(in the rows, 128 means zero)
Each row of numbers belongs to one of the things below and depends on some of the facts about them. Some rows are named. Which thing is each other row?

Named rows:
[117 113 142 171  98 153 173 160 106 135 153 100 138 146 159 140 103 115
 141  88 109 186 122  99 131 135  99 147  99 143 147 113 177  89 115 149
  87 147 134 118 112 115 136 160 115] -> sevi
[136 117 142 167 118 146 164 170  99 114 151 108 158 146 148 119  97 112
 147 125 109 192 123 105 129 126  92 164  92 155 137 103 172  87 109 146
  84 140 140 129 128 108 126 158 130] -> klatin
[138 115 152 164 110 139 153 172 100 111 150 118 154 138 159 123  99 113
 148 107 113 190 125 106 127 123  85 165  97 157 147 106 171  80 102 140
  92 126 134 130 131 108 130 165 126] -> zaralos
[148 111 147 178 130 107 208 175 142 159 161 157 140 109 170  87 111  85
  87 102 165 192 127 102 134 111  66 119  89 189  86  60 154  40 115 148
  95 129 101  95 118 121 178 143 136] -> gotra
[149 148 148 155 117 129 198 171 124 161 184 166 136 115 164 115 102  89
 119 146 147 170 146 123 131 122 106 158 116 172 108  69 124  57 124 137
  91 143 132  62 141 140 167 142 105] -> safles
[113 129 135 159  74 139 150 147 107 105 166  94 144 156 163 141  94  89
 145  89 125 195 153  80  93 135  83 152 133 148 167 123 173 103 125 162
  96 135 155 121 125 119 130 153 129] -> gifus
[129  99 142 167  79 127 195 191 104 121 119 105 147 139 164 115  98 107
 150  82 149 189 104 104 136 103  84 149  86 141 130  80 178  76  93 140
 117 126 120 134 112 112 141 161 123] -> buza
[120 151 151 152  94 129 146 193 111 140 111 131 155 142 165 133  85  95
 148 141 112 168 135 122 117 128  81 161  93 191 125 106 168  96  82 140
 124 129 134 107 154 104 123 158 123] -> gatuk
[125 130 136 177  78 144 173 179  93 117 130 113 146 147 175 137  92  99
 160  99 135 176 119  93 117 129  85 164 107 138 158  99 169  77  97 146
 102 131 151 126 121 117 137 163 126] -> breflom
[135 119 133 180 111 149 161 171 103 109 127 115 154 162 159 122 101 101
 141 117 130 171 122  79 112 124  98 152 107 160 122 109 177  99 106 151
  99 138 134 138 141 111 139 155 124] -> nasis
[142 160 159 156  80 104 176 154 113 140 203 153 129 126 154 118 110  62
  93  88 150 180 137  86 119 107 103 138 134 152 140  72 135  64 155 166
 107 106 121  87 130 140 181 136 137] -> klizen
[154 120 138 153 102 121 164 144 116 132 215 145 128 117 157 113 112  66
  98 112 166 188 171  88  81 139  68 151 134 178 149  92 148  66 147 163
  63 134 149  93 127 134 164 118 140] -> flozo
[135 103 142 157  99 142 176 183 105 103 148 104 139 140 164 117 101 114
 157 116 133 186 118 109 120 122  97 171 101 141 140 101 174  87 107 143
  94 145 143 130 128 119 126 145 111] -> tuben
[139 120 126 156  85 128 130 163  91  86 171 102 131 131 153 122 104 103
 156 122 122 215 142 110  98 135  81 182 100 144 165 107 168  85 121 144
  99 149 150 134 125 123 115 132 129] -> klinam
[117 146 134 170  76 136 142 157  88  98 145  98 132 152 154 137 109  92
 149 105 140 189 138  80  93 133  94 162 111 141 159 115 174  95 122 165
  96 132 159 126 118 126 132 156 148] -> skano
[117 150 153 142  64 104 142 179  92 111 156  98 146 139 148 130  92  91
 140  97 105 203 116 115 123 116  97 161  98 151 166  95 163  93 116 163
 126 108 135 121 123 120 121 150 151] -> keste
[119 120 145 175  86 145 164 168  96 115 127 115 139 145 168 143 106 100
 158  99 142 178 118  94 121 115  98 164  95 147 146 113 168  84 105 140
 103 132 140 116 129 118 139 164 126] -> zatri

Some facts about the things:
befi (graplal 186) (bruber nasis,klamo,klelok) (grogi 848) (notros 414)
bera (graplal 755) (bruber drufa) (grogi 163) (notros 16)
bevuk (graplal 186) (grogi 848) (notros 16)
biflom (graplal 208) (bruber seploma) (grogi 264) (notros 16)
bogebal (graplal 208) (bruber droplak) (grogi 848) (notros 803)
boril (graplal 208) (bruber seploma) (grogi 163) (notros 16)
bostik (graplal 87) (bruber danak) (grogi 915) (notros 465)
brebi (graplal 208) (bruber dakubrak) (grogi 264) (notros 414)
breflom (graplal 208) (bruber gribo) (grogi 848) (notros 16)
brola (graplal 186) (bruber zize) (grogi 848) (notros 414)
budron (graplal 732) (bruber stotre) (grogi 163) (notros 803)
bukir (graplal 755) (grogi 915) (notros 414)
buza (graplal 186) (bruber gribo) (grogi 848) (notros 414)
dabre (graplal 186) (bruber stisek,paveta) (grogi 163) (notros 465)
dakubrak (graplal 732) (bruber gomobra) (grogi 848) (notros 803)
danak (graplal 755) (grogi 848) (notros 16)
datel (graplal 186) (grogi 163) (notros 803)
desigas (graplal 87) (grogi 848) (notros 465)
diflun (graplal 265) (grogi 848) (notros 803)
dolo (graplal 732) (grogi 848) (notros 465)
doskil (graplal 186) (bruber gribo) (grogi 915) (notros 465)
drekla (graplal 732) (bruber tezon) (grogi 264) (notros 414)
driflik (graplal 186) (bruber nipar,drufa) (grogi 163) (notros 414)
droplak (graplal 186) (bruber stonir) (grogi 848) (notros 414)
drufa (graplal 732) (bruber dakubrak) (grogi 163) (notros 414)
dudroklas (graplal 755) (bruber talik,klizen) (grogi 848) (notros 803)
dugel (graplal 732) (grogi 264) (notros 16)
famam (graplal 87) (bruber todu,gomobra) (grogi 264) (notros 16)
favin (graplal 107) (bruber skostos,nasis) (grogi 915) (notros 803)
fifidra (graplal 732) (bruber gomobra) (grogi 848) (notros 414)
fiplek (graplal 732) (grogi 848) (notros 16)
fitu (graplal 107) (bruber zubru) (grogi 915) (notros 803)
fleper (graplal 107) (grogi 848) (notros 16)
flobaflik (graplal 755) (bruber stonir,todu) (grogi 848) (notros 16)
flobur (graplal 755) (bruber patrum) (grogi 848) (notros 16)
flozo (graplal 87) (bruber stonir) (grogi 163) (notros 465)
flusem (graplal 186) (bruber dakubrak) (grogi 848) (notros 414)
fomor (graplal 87) (bruber gribo) (grogi 848) (notros 465)
fuvil (graplal 265) (grogi 163) (notros 16)
gaflam (graplal 755) (bruber mirol,famam) (grogi 163) (notros 414)
gaplik (graplal 87) (bruber droplak) (grogi 915) (notros 414)
gatuk (graplal 265) (bruber stonir) (grogi 915) (notros 414)
gegrul (graplal 732) (bruber flusem) (grogi 848) (notros 414)
gifus (graplal 87) (bruber dakubrak) (grogi 264) (notros 414)
gistem (graplal 755) (grogi 163) (notros 414)
gitrek (graplal 265) (bruber klamil) (grogi 848) (notros 414)
gomobra (graplal 208) (bruber fomor) (grogi 848) (notros 16)
gotra (graplal 186) (grogi 915) (notros 465)
grebra (graplal 755) (grogi 915) (notros 414)
gribo (graplal 265) (grogi 848) (notros 465)
gribra (graplal 107) (grogi 915) (notros 414)
griplan (graplal 107) (bruber fomor,zatri) (grogi 264) (notros 803)
grudril (graplal 208) (grogi 848) (notros 803)
gugo (graplal 107) (grogi 163) (notros 803)
gugropo (graplal 732) (bruber tozir,klamil,flobaflik) (grogi 848) (notros 803)
gumus (graplal 186) (bruber stonir,gotra,sitrin) (grogi 848) (notros 414)
kabrin (graplal 755) (bruber sevi) (grogi 163) (notros 414)
kapo (graplal 265) (grogi 163) (notros 16)
kazadol (graplal 107) (bruber gomobra,dakubrak) (grogi 848) (notros 465)
kese (graplal 186) (bruber talik) (grogi 848) (notros 414)
keste (graplal 732) (grogi 848) (notros 414)
keta (graplal 265) (bruber dakubrak) (grogi 163) (notros 414)
kigrus (graplal 732) (grogi 915) (notros 803)
kisker (graplal 755) (bruber porem,zubru) (grogi 848) (notros 414)
klamil (graplal 186) (bruber gribo) (grogi 848) (notros 803)
klamo (graplal 107) (grogi 848) (notros 414)
klatin (graplal 208) (grogi 163) (notros 16)
klebos (graplal 208) (grogi 264) (notros 414)
klelok (graplal 186) (bruber klamil) (grogi 848) (notros 16)
kletidrek (graplal 732) (bruber mirol) (grogi 848) (notros 414)
klifodrek (graplal 186) (bruber kese) (grogi 848) (notros 16)
klinam (graplal 87) (bruber boril) (grogi 163) (notros 414)
klizen (graplal 732) (grogi 848) (notros 465)
kloskis (graplal 208) (grogi 264) (notros 16)
klotris (graplal 265) (grogi 848) (notros 16)
kluflo (graplal 186) (grogi 163) (notros 414)
klunasis (graplal 732) (bruber fiplek,klebos) (grogi 163) (notros 465)
koste (graplal 87) (grogi 848) (notros 414)
lados (graplal 265) (bruber gribo) (grogi 848) (notros 414)
ligibe (graplal 732) (bruber grebra) (grogi 848) (notros 465)
lolar (graplal 732) (bruber stonir,gatuk,ribik) (grogi 163) (notros 803)
lutus (graplal 265) (grogi 848) (notros 465)
manim (graplal 755) (grogi 848) (notros 803)
memok (graplal 732) (bruber klamo) (grogi 163) (notros 803)
mesker (graplal 265) (bruber kapo,driflik) (grogi 848) (notros 414)
mirol (graplal 186) (bruber gomobra) (grogi 848) (notros 414)
moklos (graplal 107) (bruber bukir,gugo) (grogi 163) (notros 803)
nasis (graplal 208) (bruber fomor) (grogi 163) (notros 16)
navim (graplal 208) (grogi 848) (notros 414)
nibal (graplal 87) (bruber zize) (grogi 848) (notros 414)
nilo (graplal 755) (grogi 163) (notros 16)
nipar (graplal 265) (bruber seploma,famam) (grogi 915) (notros 16)
novulun (graplal 186) (grogi 163) (notros 16)
nutroso (graplal 208) (bruber flusem) (grogi 915) (notros 414)
pakekun (graplal 755) (grogi 848) (notros 414)
patrum (graplal 755) (grogi 163) (notros 803)
paveta (graplal 755) (bruber gifus) (grogi 264) (notros 16)
pilok (graplal 265) (grogi 848) (notros 414)
pinefle (graplal 107) (bruber gatuk) (grogi 163) (notros 414)
pleklolun (graplal 732) (bruber pinefle) (grogi 163) (notros 414)
plekun (graplal 186) (bruber sabis) (grogi 848) (notros 414)
ploflosir (graplal 87) (bruber gribo) (grogi 848) (notros 803)
plusu (graplal 265) (bruber skano,stotre) (grogi 264) (notros 414)
porem (graplal 87) (grogi 264) (notros 414)
pufus (graplal 265) (grogi 264) (notros 414)
resto (graplal 208) (bruber sevi) (grogi 848) (notros 465)
ribik (graplal 208) (grogi 264) (notros 414)
rima (graplal 107) (grogi 163) (notros 414)
robu (graplal 186) (bruber nipar) (grogi 163) (notros 803)
rogribo (graplal 186) (bruber gomobra) (grogi 848) (notros 803)
sabis (graplal 87) (bruber fomor,kletidrek,fiplek) (grogi 848) (notros 803)
safles (graplal 265) (bruber gaflam) (grogi 915) (notros 465)
seploma (graplal 755) (bruber lados) (grogi 163) (notros 414)
seskemik (graplal 732) (bruber skano) (grogi 264) (notros 414)
sevi (graplal 107) (bruber patrum) (grogi 264) (notros 414)
sitrin (graplal 107) (grogi 163) (notros 414)
skano (graplal 87) (bruber fomor) (grogi 848) (notros 16)
skatru (graplal 208) (bruber zistas,ribik,gumus) (grogi 848) (notros 16)
skavin (graplal 186) (bruber klizen) (grogi 264) (notros 465)
skoforok (graplal 107) (bruber safles) (grogi 848) (notros 414)
skostos (graplal 208) (bruber ribik,nasis) (grogi 848) (notros 16)
skovofa (graplal 87) (grogi 264) (notros 414)
stadrel (graplal 87) (grogi 163) (notros 414)
stegren (graplal 208) (grogi 264) (notros 414)
steplugus (graplal 107) (bruber gomobra,talik,fiplek) (grogi 848) (notros 414)
stisek (graplal 186) (grogi 848) (notros 803)
stodro (graplal 755) (bruber voklurel,vemal,sitrin) (grogi 163) (notros 16)
stonir (graplal 265) (bruber todu,dakubrak) (grogi 848) (notros 16)
stotre (graplal 87) (bruber ribik) (grogi 163) (notros 465)
talik (graplal 208) (bruber todu,fomor) (grogi 915) (notros 414)
teklo (graplal 87) (bruber stonir) (grogi 848) (notros 414)
teru (graplal 732) (grogi 264) (notros 414)
tezon (graplal 87) (bruber klunasis) (grogi 848) (notros 414)
todu (graplal 755) (bruber nasis) (grogi 848) (notros 16)
toras (graplal 107) (bruber gumus) (grogi 848) (notros 803)
tozir (graplal 208) (bruber gribo) (grogi 848) (notros 414)
treplil (graplal 107) (grogi 264) (notros 414)
tridrun (graplal 265) (grogi 163) (notros 803)
trobe (graplal 208) (bruber mesker) (grogi 848) (notros 414)
trubrel (graplal 732) (bruber stonir,zubru) (grogi 915) (notros 414)
tuben (graplal 208) (bruber vemal,lados) (grogi 163) (notros 414)
tulotris (graplal 186) (grogi 163) (notros 16)
tutrom (graplal 208) (bruber kazadol,nipar) (grogi 848) (notros 803)
vegare (graplal 265) (grogi 163) (notros 414)
vemal (graplal 87) (bruber mirol,patrum) (grogi 264) (notros 16)
vetren (graplal 107) (grogi 848) (notros 414)
vetruklin (graplal 107) (grogi 848) (notros 414)
vevon (graplal 755) (bruber gribo,dakubrak) (grogi 915) (notros 803)
vipi (graplal 186) (grogi 848) (notros 803)
voklurel (graplal 107) (bruber novulun) (grogi 915) (notros 414)
zana (graplal 87) (grogi 163) (notros 803)
zaralos (graplal 208) (grogi 163) (notros 414)
zatri (graplal 208) (grogi 848) (notros 414)
zedrem (graplal 208) (bruber vetruklin,flusem) (grogi 163) (notros 414)
zedror (graplal 208) (grogi 915) (notros 414)
zeklik (graplal 186) (bruber zistas) (grogi 848) (notros 414)
zeru (graplal 755) (grogi 264) (notros 414)
zevom (graplal 87) (bruber patrum) (grogi 163) (notros 414)
ziris (graplal 186) (grogi 848) (notros 414)
zistas (graplal 186) (grogi 848) (notros 803)
zizal (graplal 732) (grogi 915) (notros 414)
zize (graplal 732) (grogi 848) (notros 414)
zubru (graplal 732) (bruber drufa) (grogi 264) (notros 803)

Which thing is each row?
No name comes twice in this set of rows, the named rows included.
[115 143 164 153  68 104 145 173  93 112 150  94 143 154 146 138 103  90
 127  95 109 196 116 109 126 112 122 148  99 157 157 102 164 114 129 171
 127 100 136 124 125 128 122 159 159]  zize
[124 131 136 158  89 124 139 167 114  89 151 101 148 142 160 122 100  88
 156 142 134 205 160 111  95 120  69 172 111 175 139 114 173 101 104 154
 106 134 143 118 141 117 113 155 157]  gaplik
[129 123 145 157 103 129 135 158  97  90 175 100 147 142 150 122 111 104
 146 122 113 207 144 102 103 126  86 168 102 153 159 114 170  96 126 158
  90 135 150 130 131 123 115 157 141]  stadrel
[124 155 140 158  98 140 170 186 110 122 116 116 160 163 161 132  82 106
 160 154 117 160 123 127 128 120 113 162 108 162 112  96 158 106  94 131
 122 142 143 102 152 115 121 164 116]  nipar
[128 128 145 139  87 139 153 195 108 133 139 123 151 141 161 135  86 103
 158 124 116 162 127 116 121 126  95 176 112 169 144 102 171  88  98 133
 115 132 140 120 149 104 128 145 102]  keta
[141 134 137 174  91 128 171 137 102 140 199 151 102 123 161 124 130  76
 100 101 175 180 153  78  89 134  99 153 127 151 141  92 145  64 157 162
  75 134 143  83 118 150 175 128 136]  fomor
[125 151 150 145  77 102 142 179 105  90 150 106 153 145 156 118  92  92
 146 126 101 209 127 137 125 107  91 152  97 164 132  94 156 107 113 154
 132 109 124 125 141 119 113 160 150]  zizal
[161 113 144 174 123 106 217 176 136 137 166 161 140 109 187  87 102  85
 109  98 170 197 121 121 136 112  67 127  97 164  96  45 135  33 108 139
  93 132 108 104 117 123 175 146 112]  doskil
[110 111 140 181  84 154 154 150 114 141 128 105 149 147 160 138  97  98
 129  82 117 174 137  72 107 126  88 134 105 170 139 126 187  96 112 157
 101 132 130 121 122 106 140 156 131]  ribik
[117 129 133 151  75 126 144 164  97 100 162 106 149 135 156 140 105  76
 156 104 140 201 162  76  90 124  66 176 118 161 173 122 178  93 109 154
 103 133 160 113 127 116 126 151 146]  teklo
[141 161 153 168  99 142 189 155 108 174 173 172 118 115 158 140 108  76
 100 106 151 151 141  80 127 114 113 159 115 166 125  85 144  47 140 135
  98 133 130  67 140 132 190 140 105]  gribo
[107 153 148 154  77 145 153 186 102 144 114 120 159 160 155 150  86  88
 136 121 116 145 126  82 116 120 103 165 109 176 144 109 178  99  90 151
 118 124 148 104 149 107 137 161 131]  stonir
[143 142 153 159 102 118 173 142 108 134 224 147 122 106 154 123 123  79
 100  99 147 202 159  88 104 136  80 157 119 158 167  91 141  54 148 162
  56 134 153  87 105 144 163 134 142]  desigas
[170  99 163 165 121 114 204 170 137 145 189 163 148 104 181  88  95  82
  96  73 150 195 117 105 134 118  61 132 103 156 128  51 138  25 117 142
  76 122 113 117 116 109 177 135 111]  dabre

Now the same things, written a new way:
Some rows with their names:
[151 196 138  81 134 165 179  57 117 155 140 133  72 188] -> dudroklas
[156 170 144  70 116 134 158  98 148 138 101 129  96 128] -> tutrom
[145 141 155 108 127 162 149 163  82 137 105 108  81 119] -> nipar
[ 97 107 129 147 105 127  59 150 174 120 119 132 178 135] -> kletidrek
[149 156 138 172  97 117 151 165  98 150 124  88  83 125] -> nasis
[117 116 115 146 160 137 122 109 122 131 153 158 167 156] -> vetren
[113  65 177 124 120 142  82 149 108 133 100 148 174 101] -> gitrek
[125  57 163 112 124 135  61 165 106 131 118 141 155  92] -> plusu
[115 158  74 110 132 133 128 127 140 126 128  73  97 165] -> dugel
[103  85 121 117 129  78  92 161 161  55 141 140 166 120] -> gifus
[104 107 125 145 124 106  77 148 187 114 118 137 185 116] -> nibal
[126 169 118 153 124 146 189 109  52 143 166 100  66 176] -> bera
[106 160 112 130 118 135 127 130 154 127 120  86 129 160] -> ligibe
[110  77 130 129 126 134  85 134 125 136 107 146 184 113] -> navim
[144 181 103 110  72 113 131  93 180 136 115 108  73 123] -> budron
[116  69 126 115 127 129  65 141 128 130 124 140 162 102] -> ribik
[123 167  91 153 130 152 185  96  48 157 160 102  71 179] -> nilo

Name these rows:
No name comes twice in this set of rows, the named rows included.
[127 113 108 147 163 153 119 113 131 121 159 167 134 139]  gribra
[142 123 156 109 130 166 133 158  83 131 107 113 102 111]  safles
[129 120 129 148 155 123  99 135 136 125 171 152 135 142]  sevi
[108  65 154 101 127 102  88 164 117  83 128 147 159 112]  brebi
[139 149 127 109 138 132 144 152 104 134 127  89  88 135]  biflom
[ 84  84 125 148  80  87  86 150 142  75 136 135 159 116]  drufa
[119 136 156 140 150 144 179 116 113 121 113  79 101 145]  breflom
[106  95 108 170 118 147 105 102  76 142 166 151 136 146]  gistem
[139 169 103 125 138 109 135 162 158 121 137  79  93 148]  vemal
[120  53 140 103 126 142  65 150  96 127 110 143 160  98]  pufus
[163 195 122  98 112 109 153 108 210 127 106 117  98 138]  sabis
[119  77 121 130 130 150  77 143 132 119 110 155 154  98]  zedror
[155 184 101 107 106 148 185  51  97 165 152 133  54 163]  patrum

